Below are the code and all the weights of a small trained network. Each question names an input and a class and asks about switching units off, where a switched-off unit gives its printed mean instead of its output.

import numpy as np


def w(rows, s, z=0):
    codes = np.array(rows[::2]) - 128.0
    scale = np.full(codes.shape[1], s)
    scale[-1] = z or s
    return codes * scale


def f(y):
    return np.maximum(y, 0)


def log_softmax(a):
    a = a - a.max(-1, keepdims=True)
    return a - np.log(np.exp(a).sum(-1, keepdims=True))


def net(x, mask):
    res = np.array(x, float).reshape(1, 6) / 4 @ E
    y = f(res @ A[0][:, :-1].T + A[0][:, -1])
    res = res + np.where(mask, y, B[0][:, -1]) @ B[0][:, :-1]
    return log_softmax(res[-1] @ U[:, :-1].T + U[:, -1])


A, B = {}, {}
E = w([
[25,111,210,139,1,145,162,114,144],'x0',
[94,134,227,55,193,178,170,168,165],'x1',
[136,144,219,190,90,128,60,20,114],'x2',
[59,115,96,75,156,176,83,142,228],'x3',
[181,169,156,85,73,176,103,113,59],'x4',
[171,231,65,165,72,38,108,169,170],'x5',
],0.0073)
A[0] = w([
[143,214,230,181,116,101,58,73,148,66],'N0',
[170,105,2,234,131,18,162,187,99,191],'N1',
[96,99,87,177,224,139,75,66,144,105],'N2',
[14,120,198,153,107,149,81,46,185,255],'N3',
[127,146,148,74,230,88,197,210,218,173],'N4',
[134,31,145,178,207,168,159,37,105,111],'N5',
[220,114,185,99,193,146,132,111,30,74],'N6',
[63,83,211,105,130,170,162,152,129,181],'N7',
[242,237,77,160,156,26,198,207,43,217],'N8',
[143,109,3,98,185,151,80,145,206,177],'N9',
[27,94,175,136,66,111,177,129,197,152],'N10',
[135,118,182,129,47,166,118,78,21,127],'N11',
[160,38,172,173,221,133,76,18,62,210],'N12',
],0.0062,0.0042)
B[0] = w([
[186,204,47,208,77,12,106,27,77,179],'N0',
[211,116,41,233,62,144,60,36,43,233],'N1',
[176,97,74,142,158,42,145,119,124,161],'N2',
[101,128,90,165,159,45,196,123,85,225],'N3',
[67,64,95,102,189,154,145,215,108,205],'N4',
[145,73,144,225,63,83,153,137,7,176],'N5',
[63,92,198,178,90,203,184,192,63,173],'N6',
[140,108,148,194,90,152,166,168,84,189],'N7',
[186,54,2,138,186,30,187,97,116,244],'N8',
[203,185,10,90,182,127,73,77,189,206],'N9',
[79,83,134,195,132,75,176,141,56,190],'N10',
[182,145,54,71,201,74,159,92,200,192],'N11',
[155,84,117,255,27,123,92,127,5,209],'N12',
],0.0073,0.011)
U = w([
[115,94,86,73,194,102,193,160,154,246],'0',
[134,155,254,74,96,228,165,187,115,2],'1',
[49,76,202,186,46,145,136,156,80,201],'2',
[247,154,63,173,61,94,70,25,110,172],'3',
[164,114,151,61,48,199,24,26,180,41],'4',
[124,171,94,18,195,217,19,186,221,75],'5',
[68,200,184,164,71,85,97,75,164,5],'6',
],0.0085,0.0051)

Each question gives the input, the list of numbers given to net, and the class t.
The units are the neurons (one row each of A and B). Each row of codes is followed by its name. A weight is (code - 128) times the scale printed after its matrix; where a second scale follows, it is the last column's (A, B and U).
mask holds one flag per neuron, in row order. A switched-off neuron (its flag False) gives its mean, the last column of its row in B, instead of its output. The means were averaged over made-up inputs and are rounded, as every weight is.
A unit's drop is (log p(t) with every unit on - log p(t) with that unit switched off) / (log p(t) with every unit on - log p(t) with every unit switched off).
The circuit of an input: a set's keep is (log p(t) with only the set's units on - log p(t) with every unit switched off) / (log p(t) with every unit on - log p(t) with every unit switched off). Starting from the 12 units with the biggest drops (on a tie, the unit counted first), units are removed one at a time, each time the one whose removal leaves the highest keep (on an exact tie, the one counted first), for as long as the keep stays at least 0.8.
units of the circuit, in order: the units of the circuit, biggest drop first
k most important neurons: the k neurons with the biggest drops, biggest first
drop when u is switched off: that unit's drop, to one decimal
input [1,0,-1,2,-5,-2], class 0: units of the circuit, in order => N1
input [-4,8,5,-5,2,0], class 2: units of the circuit, in order => N6, N9
input [0,1,-2,4,-7,-7], class 2: units of the circuit, in order => N8, N5
input [6,-5,3,-5,-3,-6], class 2: 4 most important neurons => N1, N9, N8, N10
input [2,4,-7,-5,-1,4], class 0: 3 most important neurons => N4, N12, N0
input [2,8,-4,5,6,-2], class 2: 3 most important neurons => N8, N7, N11
input [5,-2,-3,5,-4,-1], class 0: 2 most important neurons => N12, N1
input [-7,6,5,8,-7,-8], class 2: 2 most important neurons => N12, N5
input [2,5,5,3,-2,7], class 6: 2 most important neurons => N1, N8
input [-1,5,0,4,-2,-6], class 2: drop when N11 is switched off => 0.1
input [0,6,7,-5,4,-8], class 2: drop when N6 is switched off => 0.5
input [-8,6,1,4,5,2], class 0: drop when N12 is switched off => -0.1
